Here is a tiny trained network, its code and every weight. The questions are about switching its units off for an input and a target symbol, where a switched-off unit gives its printed mean instead of its output.

import numpy as np


def w(rows, s, z=0):
    codes = np.array(rows[::2]) - 128.0
    scale = np.full(codes.shape[1], s)
    scale[-1] = z or s
    return codes * scale


def softmax(a):
    e = np.exp(a - a.max(-1, keepdims=True))
    return e / e.sum(-1, keepdims=True)


def log_softmax(a):
    a = a - a.max(-1, keepdims=True)
    return a - np.log(np.exp(a).sum(-1, keepdims=True))


def net(x, mask):
    ids = ['Ψαηθξστω'.index(c) for c in x.split()]
    T = len(ids)
    res = E[ids] + P[:T]
    u = 0
    for l in range(2):
        r = res
        for j in range(3):
            rows = slice(2 * j, 2 * j + 2)
            q, k, v = (r @ M[l][rows].T for M in (Q, K, V))
            z = softmax(np.where(np.tri(T) > 0, q @ k.T / 2**0.5, -1e9)) @ v
            o = O[l][rows]
            res = res + np.where(mask[u + j], z, o[:, -1]) @ o[:, :-1]
        u += 3
    return log_softmax(res[-1] @ U[:, :-1].T + U[:, -1])


Q, K, V, O = {}, {}, {}, {}
E = w([
[165,145,208],'Ψ',
[36,145,239],'α',
[195,171,184],'η',
[127,174,122],'θ',
[144,133,229],'ξ',
[22,60,236],'σ',
[180,40,253],'τ',
[110,213,100],'ω',
],0.015)
P = w([
[72,101,34],'0',
[47,108,156],'1',
[38,88,146],'2',
[48,86,142],'3',
[100,71,127],'4',
[67,85,151],'5',
[94,55,146],'6',
[87,53,154],'7',
[114,36,160],'8',
[103,118,77],'9',
[120,5,228],'10',
[80,145,64],'11',
[117,38,200],'12',
[78,68,176],'13',
],0.0029)
Q[0] = w([
[128,164,2],'0.h0',
[137,146,104],'0.h0',
[29,52,120],'0.h1',
[97,83,161],'0.h1',
[106,149,174],'0.h2',
[126,64,18],'0.h2',
],0.0087)
K[0] = w([
[90,102,114],'0.h0',
[140,50,67],'0.h0',
[219,244,54],'0.h1',
[103,207,134],'0.h1',
[144,254,117],'0.h2',
[138,165,104],'0.h2',
],0.0091)
V[0] = w([
[170,254,180],'0.h0',
[75,176,211],'0.h0',
[87,135,140],'0.h1',
[94,209,122],'0.h1',
[182,49,83],'0.h2',
[92,144,63],'0.h2',
],0.0092)
O[0] = w([
[76,99,121,205],'0.h0',
[85,35,68,254],'0.h0',
[44,140,254,159],'0.h1',
[204,122,134,141],'0.h1',
[126,55,95,45],'0.h2',
[229,7,48,51],'0.h2',
],0.0057,0.0069)
Q[1] = w([
[115,100,237],'1.h0',
[152,169,149],'1.h0',
[223,184,245],'1.h1',
[32,136,52],'1.h1',
[187,110,94],'1.h2',
[217,170,78],'1.h2',
],0.011)
K[1] = w([
[147,132,111],'1.h0',
[157,148,81],'1.h0',
[118,110,200],'1.h1',
[135,247,98],'1.h1',
[33,184,67],'1.h2',
[177,136,30],'1.h2',
],0.015)
V[1] = w([
[62,243,124],'1.h0',
[213,112,194],'1.h0',
[168,248,78],'1.h1',
[78,103,29],'1.h1',
[183,171,140],'1.h2',
[138,227,72],'1.h2',
],0.011)
O[1] = w([
[219,127,167,188],'1.h0',
[65,168,9,121],'1.h0',
[170,120,160,44],'1.h1',
[122,67,192,72],'1.h1',
[167,150,107,93],'1.h2',
[94,171,148,3],'1.h2',
],0.013,0.014)
U = w([
[132,146,155,73],'Ψ',
[61,139,250,4],'α',
[147,173,166,51],'η',
[245,64,169,197],'θ',
[107,132,167,171],'ξ',
[68,24,182,13],'σ',
[129,1,26,136],'τ',
[155,147,195,236],'ω',
],0.0073,0.0039)

Each question gives the input, a string of symbols that net reads in full, and the target symbol t.
The units are the heads (2 rows each of Q, K, V and O). Each row of codes is followed by its name. A weight is (code - 128) times the scale printed after its matrix; where a second scale follows, it is the last column's (O and U).
mask holds one flag per head, layer by layer. A switched-off head (its flag False) gives its mean, the last column of its rows in O, instead of its output. The means were averaged over made-up inputs and are rounded, as every weight is.
A unit's drop is (log p(t) with every unit on - log p(t) with that unit switched off) / (log p(t) with every unit on - log p(t) with every unit switched off).
The circuit of an input: a set's keep is (log p(t) with only the set's units on - log p(t) with every unit switched off) / (log p(t) with every unit on - log p(t) with every unit switched off). Starting from all 6 units, units are removed one at a time, each time the one whose removal leaves the highest keep (on an exact tie, the one counted first), for as long as the keep stays at least 0.8.
units of the circuit, in order: the units of the circuit, biggest drop first
which heads matter: for each layer, one digit per head in row order, 1 if its drop is at least 0.15 and else 0, layers parted by /
drop of u: that unit's drop, to one decimal
input Ψ τ η, target τ: units of the circuit, in order : 1.h0
input θ ω θ τ α τ σ, target τ: units of the circuit, in order : 0.h2; 1.h2
input ω Ψ τ σ τ Ψ, target τ: units of the circuit, in order : 1.h1; 1.h2
input Ψ ω η τ ξ ω η σ ξ ω θ θ, target θ: which heads matter : 000 / 010
input σ ω θ, target θ: which heads matter : 000 / 110
input τ ξ ω ω, target θ: units of the circuit, in order : 1.h1; 1.h0
input η θ ξ ξ Ψ τ σ η ω ω ξ ω, target θ: which heads matter : 000 / 010
input ξ τ τ ξ, target τ: which heads matter : 000 / 111
input θ τ σ ξ σ α τ ξ Ψ τ η, target τ: units of the circuit, in order : 1.h0; 1.h1
input σ Ψ ξ ω τ σ τ ξ ξ η τ η σ, target τ: which heads matter : 010 / 101
input η η ω η τ τ, target τ: units of the circuit, in order : 1.h1; 1.h0
input ξ τ ξ ω α, target θ: which heads matter : 001 / 101
input ξ θ τ, target τ: units of the circuit, in order : 1.h1; 1.h2
input ω θ ξ Ψ τ ξ ξ, target τ: which heads matter : 011 / 111
input ξ ξ σ ξ ω α τ ξ ξ ω ω α, target θ: which heads matter : 000 / 111
input ξ ξ θ ξ ξ Ψ ω α ω ω ξ σ ω σ, target θ: drop of 1.h0 : 0.3
input α θ ξ τ ω ξ ω ω η σ, target θ: drop of 0.h1 : 0.1
input θ Ψ ξ τ Ψ, target τ: drop of 1.h0 : 0.4
